x =
[[-116.17   40.42   66.55  -64.09 -101.33   10.46  -65.55  206.45   -8.38
   108.42   39.95  -16.46  236.72  -74.44 -163.69   85.72]
 [ 155.62  112.41   79.60  -96.01  -15.13  -21.44 -103.67  159.01 -203.08
   252.26  174.33  144.06  228.70 -230.65  100.25   -8.96]
 [  49.62  192.73   59.90 -174.27  -52.75   63.64 -103.82  207.90 -111.47
   110.32  215.13   18.17  277.65 -222.65  -67.10   69.86]
 [-138.06   20.78   48.92  -77.45 -100.71   31.29  -46.58  229.26  -13.02
    84.90    8.17   10.73  217.80  -63.73 -155.40  120.06]
 [-107.12   -6.46  110.87   30.58 -100.10 -107.64  -71.46  139.91  -19.76
   267.91   11.59  113.48  207.36  -53.66  -85.84    6.60]
 [-143.47   -7.90   18.24  -90.85  -88.02   44.38  -11.10  256.89  -43.12
   116.78  -39.23   85.42  186.33  -59.52  -97.52  159.94]
 [-141.36  -64.71   46.16  -36.23  -88.14  -30.36   -7.57  205.93  -49.28
   222.07  -85.24  182.69  147.59  -40.10  -56.62   94.25]
 [-157.09  -67.17  100.05   85.61 -116.76 -138.64  -52.38  151.32    6.91
   289.73  -48.71  137.39  186.34   -0.81  -93.56   29.34]
 [ -24.44   51.04  100.78  -44.08  -77.06  -54.98  -97.34  146.99  -69.41
   246.77   85.66  108.69  223.42 -115.79  -46.99   -7.29]
 [ -64.30   72.30   23.97 -174.52  -65.01  103.51  -49.57  252.26  -84.32
    74.64   55.86   50.75  218.88 -130.88  -79.00  128.68]
 [-222.51 -108.62   33.57  -31.78 -102.56  -16.05   27.61  225.89  -18.67
   181.35 -163.99  137.22  138.43    8.64  -94.67  134.32]
 [-155.29  -84.84   68.86   17.77  -99.67  -83.82  -27.79  180.15  -24.60
   268.11  -85.56  179.31  158.87  -12.45  -73.24   66.00]
 [-108.93   33.03  109.26  -11.86 -111.07  -49.01  -93.46  164.21   14.37
   177.50   50.47   22.43  242.81  -64.02 -152.38   32.02]
 [ -72.45   42.97    2.32 -176.46  -62.14  102.61  -31.18  266.72 -100.74
    97.45   24.62   84.70  201.59 -120.76  -59.98  151.87]]
Indices start at 0.
(0, 0) -> -116.17
(6, 15) -> 94.25
(9, 7) -> 252.26
(6, 13) -> -40.10
(12, 12) -> 242.81
(8, 5) -> -54.98
(5, 14) -> -97.52
(9, 10) -> 55.86
(12, 3) -> -11.86
(13, 7) -> 266.72
(11, 12) -> 158.87
(6, 0) -> -141.36
(10, 6) -> 27.61
(4, 15) -> 6.60
(10, 3) -> -31.78
(4, 12) -> 207.36
(3, 10) -> 8.17
(9, 6) -> -49.57
(0, 15) -> 85.72
(6, 7) -> 205.93
(8, 4) -> -77.06
(10, 15) -> 134.32
(4, 2) -> 110.87
(7, 9) -> 289.73
(3, 4) -> -100.71
(13, 8) -> -100.74
(7, 11) -> 137.39
(5, 10) -> -39.23
(13, 11) -> 84.70
(13, 1) -> 42.97
(1, 12) -> 228.70
(8, 6) -> -97.34
(4, 0) -> -107.12
(11, 11) -> 179.31

data = -41,19,1,17,-6,3,-26,-2,4,27,-35,5
data[-12]: -41
data[8]: 4
data[-10]: 1
data[5]: 3

A =
array([[-19.6, -27.3,  20.2,  45.1],
       [-19.4, -20.7,   7.4,  27.9],
       [ 75.0, -20.4, -26.1,  28.1],
       [ 47.4,  11.5,  28.1, -21.1]])
A[0, -4]	-19.6
A[-3]	[-19.4, -20.7, 7.4, 27.9]
A[:, -2]	[20.2, 7.4, -26.1, 28.1]
A[3, 3]	-21.1
A[-2]	[75.0, -20.4, -26.1, 28.1]
A[-4, 3]	45.1
A[3, -3]	11.5
A[-2, -3]	-20.4
A[3]	[47.4, 11.5, 28.1, -21.1]
A[0, -2]	20.2
A[-2, 3]	28.1

B =
[[ 55.1   8.3  18.9 -53.5 -28.1  16.1  -7.5 -16.7  -5.4 -18.3   7.9   4.6
  -19.6 -11.0]
 [ 49.9 -23.5  66.1 -43.5   5.9  20.0   0.1 -26.0 -29.6  -5.1  -0.2   4.3
  -25.4 -24.7]
 [ 37.2  -6.8  55.7 -46.4 -15.1  15.2   2.7 -27.6 -14.9 -24.3  -6.9  15.1
  -36.9  -8.6]
 [ 22.4   3.8  -6.2 -30.2 -13.5  24.3  -1.3  -5.7 -18.9   1.3  -2.9   4.4
   -2.7  -3.2]]
B[0,0]	55.1
B[:, 6]	[-7.5, 0.1, 2.7, -1.3]
B[3,4]	-13.5
B[2,11]	15.1
B[0]	[55.1, 8.3, 18.9, -53.5, -28.1, 16.1, -7.5, -16.7, -5.4, -18.3, 7.9, 4.6, -19.6, -11.0]
B[3]	[22.4, 3.8, -6.2, -30.2, -13.5, 24.3, -1.3, -5.7, -18.9, 1.3, -2.9, 4.4, -2.7, -3.2]
B[1]	[49.9, -23.5, 66.1, -43.5, 5.9, 20.0, 0.1, -26.0, -29.6, -5.1, -0.2, 4.3, -25.4, -24.7]
B[1,0]	49.9
B[:, 11]	[4.6, 4.3, 15.1, 4.4]
B[0,8]	-5.4
B[:, 4]	[-28.1, 5.9, -15.1, -13.5]
B[2,5]	15.2
B[0,2]	18.9
B[3,12]	-2.7
B[0,11]	4.6
B[0,5]	16.1
B[2,6]	2.7
B[3,10]	-2.9
B[0,1]	8.3
B[:, 10]	[7.9, -0.2, -6.9, -2.9]
B[1,8]	-29.6
B[1,5]	20.0
B[1,3]	-43.5
B[2,3]	-46.4
B[2]	[37.2, -6.8, 55.7, -46.4, -15.1, 15.2, 2.7, -27.6, -14.9, -24.3, -6.9, 15.1, -36.9, -8.6]
B[:, 1]	[8.3, -23.5, -6.8, 3.8]
B[3,9]	1.3
B[0,10]	7.9
B[:, 12]	[-19.6, -25.4, -36.9, -2.7]
B[:, 3]	[-53.5, -43.5, -46.4, -30.2]
B[1,11]	4.3
B[:, 5]	[16.1, 20.0, 15.2, 24.3]
